Here is a tiny trained network, its code and every weight. The questions are about switching its units off for an input and a class, where a switched-off unit gives its printed mean instead of its output.

import numpy as np


def w(rows, s, z=0):
    codes = np.array(rows[::2]) - 128.0
    scale = np.full(codes.shape[1], s)
    scale[-1] = z or s
    return codes * scale


def f(y):
    return np.maximum(y, 0)


def log_softmax(a):
    a = a - a.max(-1, keepdims=True)
    return a - np.log(np.exp(a).sum(-1, keepdims=True))


def net(x, mask):
    res = np.array(x, float).reshape(1, 7) / 4 @ E
    y = f(res @ A[0][:, :-1].T + A[0][:, -1])
    res = res + np.where(mask, y, B[0][:, -1]) @ B[0][:, :-1]
    return log_softmax(res[-1] @ U[:, :-1].T + U[:, -1])


A, B = {}, {}
E = w([
[51,95,255,220],'x0',
[128,129,129,124],'x1',
[126,130,129,127],'x2',
[196,114,241,30],'x3',
[212,13,105,177],'x4',
[128,125,127,126],'x5',
[20,26,100,24],'x6',
],0.0067)
A[0] = w([
[133,135,116,143,231],'N1',
[104,119,177,166,13],'N2',
[165,51,115,154,57],'N3',
[104,160,129,109,182],'N4',
[92,96,186,180,37],'N5',
[106,145,66,151,87],'N6',
[149,124,161,97,39],'N7',
[93,93,123,96,30],'N8',
[107,126,95,163,54],'N9',
[165,164,161,197,71],'N10',
[55,154,58,186,57],'N11',
[157,181,143,163,50],'N12',
[182,131,187,47,50],'N13',
[134,130,98,130,71],'N14',
[62,92,188,160,44],'N15',
[140,191,140,138,135],'N16',
[97,127,79,177,42],'N17',
[182,111,66,108,91],'N18',
[157,153,77,85,15],'N19',
[98,191,142,102,54],'N20',
[153,81,113,149,60],'N21',
[122,160,130,137,63],'N22',
[95,192,139,100,56],'N23',
[149,150,36,69,33],'N24',
[139,130,178,78,68],'N25',
[180,170,114,161,73],'N26',
[137,96,109,153,136],'N27',
[167,128,193,75,26],'N28',
[151,151,108,94,62],'N29',
[174,66,118,171,58],'N30',
[97,124,166,154,47],'N31',
[82,101,154,186,84],'N32',
[7,61,105,79,49],'N33',
[163,178,145,180,37],'N34',
[139,123,108,145,239],'N35',
[123,146,152,104,107],'N36',
[172,154,137,165,16],'N37',
[99,92,119,101,8],'N38',
[83,200,146,97,40],'N39',
[121,138,81,135,131],'N40',
[129,127,126,130,154],'N41',
[149,91,124,142,68],'N42',
[191,65,144,124,108],'N43',
[146,97,107,105,40],'N44',
[97,91,152,98,43],'N45',
[101,89,127,103,48],'N46',
],0.015,0.013)
B[0] = w([
[68,69,200,62,245],'N1',
[160,178,150,102,137],'N2',
[60,209,44,192,154],'N3',
[41,99,140,136,211],'N4',
[180,253,189,113,157],'N5',
[180,102,161,176,161],'N6',
[190,81,171,176,133],'N7',
[180,65,2,38,141],'N8',
[144,105,136,166,135],'N9',
[175,94,55,70,174],'N10',
[195,84,156,251,182],'N11',
[174,118,60,90,152],'N12',
[191,81,151,253,180],'N13',
[159,150,137,129,131],'N14',
[194,227,166,72,169],'N15',
[129,74,67,81,184],'N16',
[187,83,138,219,145],'N17',
[134,206,193,111,176],'N18',
[189,235,195,60,145],'N19',
[57,182,68,183,152],'N20',
[105,169,78,172,139],'N21',
[140,166,88,113,131],'N22',
[52,193,62,181,155],'N23',
[194,237,210,122,181],'N24',
[146,81,127,190,157],'N25',
[139,105,70,63,161],'N26',
[78,147,125,119,160],'N27',
[177,69,135,225,153],'N28',
[145,155,167,122,141],'N29',
[41,203,62,163,151],'N30',
[149,174,154,104,139],'N31',
[172,185,197,94,167],'N32',
[202,96,19,72,230],'N33',
[196,117,19,65,155],'N34',
[68,67,218,62,252],'N35',
[110,115,129,168,148],'N36',
[165,93,30,74,136],'N37',
[160,80,54,68,132],'N38',
[54,179,46,193,158],'N39',
[141,95,172,160,167],'N40',
[120,116,143,115,158],'N41',
[107,153,89,138,134],'N42',
[31,164,76,167,175],'N43',
[175,164,67,123,135],'N44',
[182,140,96,130,145],'N45',
[149,130,74,107,142],'N46',
],0.0079,0.011)
U = w([
[200,118,32,75,63],'0',
[189,254,179,117,59],'1',
[120,128,130,130,251],'2',
[189,91,137,248,73],'3',
[105,128,136,114,212],'4',
[58,209,60,185,62],'5',
[114,116,144,103,173],'6',
],0.0096,0.011)

Each question gives the input, the list of numbers given to net, and the class t.
The units are the neurons (one row each of A and B). Each row of codes is followed by its name. A weight is (code - 128) times the scale printed after its matrix; where a second scale follows, it is the last column's (A, B and U).
mask holds one flag per neuron, in row order. A switched-off neuron (its flag False) gives its mean, the last column of its row in B, instead of its output. The means were averaged over made-up inputs and are rounded, as every weight is.
A unit's drop is (log p(t) with every unit on - log p(t) with that unit switched off) / (log p(t) with every unit on - log p(t) with every unit switched off).
The circuit of an input: a set's keep is (log p(t) with only the set's units on - log p(t) with every unit switched off) / (log p(t) with every unit on - log p(t) with every unit switched off). Starting from the 12 units with the biggest drops (on a tie, the unit counted first), units are removed one at a time, each time the one whose removal leaves the highest keep (on an exact tie, the one counted first), for as long as the keep stays at least 0.8.
circuit, biggest first: the units of the circuit, biggest drop first
most important unit: the unit with the biggest drop
k most important neurons: the k neurons with the biggest drops, biggest first
drop of u: that unit's drop, to one decimal
input [4,-5,0,0,0,5,-6], class 0: most important unit : N10
input [6,1,1,-5,-5,5,-3], class 1: 3 most important neurons : N32, N5, N15
input [2,-4,4,-4,6,-1,4], class 5: circuit, biggest first : N3, N30
input [1,0,-4,-5,8,-4,8], class 0: 2 most important neurons : N33, N8
input [0,0,2,8,7,4,7], class 3: circuit, biggest first : N13, N28
input [-5,1,-5,-6,4,4,-2], class 3: 2 most important neurons : N11, N6
input [-8,-5,-5,-5,-6,-5,5], class 1: 2 most important neurons : N24, N19
input [0,1,-2,-8,4,1,-3], class 3: 2 most important neurons : N11, N17
input [2,6,-7,8,5,-4,-6], class 3: 3 most important neurons : N13, N28, N33
input [3,-2,-5,-5,6,-3,-5], class 5: 3 most important neurons : N30, N3, N33
input [1,3,-1,-8,2,-5,-5], class 3: 3 most important neurons : N11, N17, N6
input [-6,1,5,-5,0,-4,-1], class 1: 2 most important neurons : N24, N18
input [8,0,5,-4,5,0,-6], class 1: circuit, biggest first : N5, N32
input [5,3,4,2,-4,4,2], class 1: circuit, biggest first : N15
input [-8,8,-4,-4,-3,-6,-5], class 1: 2 most important neurons : N24, N19
input [-5,5,-7,0,-5,5,-7], class 0: circuit, biggest first : N16, N26
input [-2,-2,-5,7,8,1,0], class 5: circuit, biggest first : N43, N3
input [7,-3,-2,8,0,0,-6], class 3: 2 most important neurons : N28, N13
input [-5,0,5,8,-5,4,-8], class 0: 4 most important neurons : N16, N26, N34, N12
input [0,5,5,-5,6,-1,-5], class 5: most important unit : N30
input [1,0,3,6,-8,-3,7], class 5: 3 most important neurons : N39, N23, N20
input [-4,-4,5,3,8,1,0], class 5: drop of N30 : 0.1
input [0,3,-2,0,6,3,-2], class 5: drop of N23 : -0.1
input [-8,-8,6,-5,-1,7,0], class 1: drop of N24 : 0.3
